Below are the code and all the weights of a small trained network. Each question names an input and a class and asks about switching units off, where a switched-off unit gives its printed mean instead of its output.

import numpy as np


def w(rows, s, z=0):
    codes = np.array(rows[::2]) - 128.0
    scale = np.full(codes.shape[1], s)
    scale[-1] = z or s
    return codes * scale


def f(y):
    return y / 2 * (1 + np.tanh(0.7978845608 * (y + 0.044715 * y**3)))


def log_softmax(a):
    a = a - a.max(-1, keepdims=True)
    return a - np.log(np.exp(a).sum(-1, keepdims=True))


def net(x, mask):
    res = np.array(x, float).reshape(1, 4) / 4 @ E
    y = f(res @ A[0][:, :-1].T + A[0][:, -1])
    res = res + np.where(mask, y, B[0][:, -1]) @ B[0][:, :-1]
    return log_softmax(res[-1] @ U[:, :-1].T + U[:, -1])


A, B = {}, {}
E = w([
[96,125,52,2],'x0',
[84,39,238,90],'x1',
[52,254,193,115],'x2',
[213,173,161,51],'x3',
],0.0074)
A[0] = w([
[231,159,175,84,159],'n1',
[188,158,195,253,106],'n2',
[51,123,46,18,90],'n3',
[69,105,100,166,254],'n4',
[53,99,89,173,59],'n5',
[87,194,162,128,65],'n6',
[109,119,115,118,41],'n7',
[83,50,238,93,57],'n8',
[200,149,172,83,58],'n9',
[60,227,187,132,73],'n10',
[44,106,99,170,77],'n11',
[162,208,42,187,47],'n12',
[192,68,114,152,43],'n13',
[167,131,188,201,55],'n14',
[202,40,95,144,94],'n15',
],0.016,0.0071)
B[0] = w([
[63,152,178,196,228],'n1',
[94,142,177,45,250],'n2',
[101,122,162,37,235],'n3',
[109,161,238,185,213],'n4',
[56,99,2,141,163],'n5',
[151,57,88,144,177],'n6',
[101,100,27,104,118],'n7',
[198,212,53,116,224],'n8',
[54,123,55,157,174],'n9',
[175,40,133,162,224],'n10',
[62,110,43,150,165],'n11',
[197,203,35,123,217],'n12',
[138,59,72,137,186],'n13',
[91,112,90,57,187],'n14',
[174,58,136,150,235],'n15',
],0.042,0.011)
U = w([
[74,113,110,11,92],'0',
[152,46,92,133,170],'1',
[159,201,47,115,141],'2',
[13,143,77,175,93],'3',
[124,175,208,159,253],'4',
[119,145,137,130,50],'5',
],0.012,0.0079)

Each question gives the input, the list of numbers given to net, and the class t.
The units are the neurons (one row each of A and B). Each row of codes is followed by its name. A weight is (code - 128) times the scale printed after its matrix; where a second scale follows, it is the last column's (A, B and U).
mask holds one flag per neuron, in row order. A switched-off neuron (its flag False) gives its mean, the last column of its row in B, instead of its output. The means were averaged over made-up inputs and are rounded, as every weight is.
A unit's drop is (log p(t) with every unit on - log p(t) with that unit switched off) / (log p(t) with every unit on - log p(t) with every unit switched off).
most important unit: the unit with the biggest drop
k most important neurons: the k neurons with the biggest drops, biggest first
drop of u: that unit's drop, to one decimal
input [2,0,-1,5], class 3: 2 most important neurons : [n4 n9]
input [-4,4,4,7], class 3: most important unit : n1
input [-7,-5,-6,-4], class 0: 3 most important neurons : [n2 n14 n10]
input [-7,-3,7,6], class 0: 4 most important neurons : [n2 n14 n15 n13]
input [6,-3,7,-4], class 1: 4 most important neurons : [n10 n2 n6 n14]
input [2,2,-2,-4], class 3: 3 most important neurons : [n5 n11 n2]
input [-2,3,2,3], class 4: 2 most important neurons : [n12 n5]
input [5,4,-7,8], class 3: 3 most important neurons : [n1 n9 n10]
input [-8,4,1,8], class 0: 2 most important neurons : [n2 n14]
input [1,6,-7,-8], class 3: 3 most important neurons : [n5 n11 n4]
input [-5,-4,5,-1], class 0: 2 most important neurons : [n2 n15]
input [3,-5,1,-3], class 2: 2 most important neurons : [n12 n2]
input [1,-5,0,-7], class 3: drop of n11 : 0.3
input [2,8,2,-1], class 2: most important unit : n8
input [-2,5,7,4], class 1: drop of n1 : 0.0
input [-7,-8,-3,-8], class 2: drop of n3 : 1.6
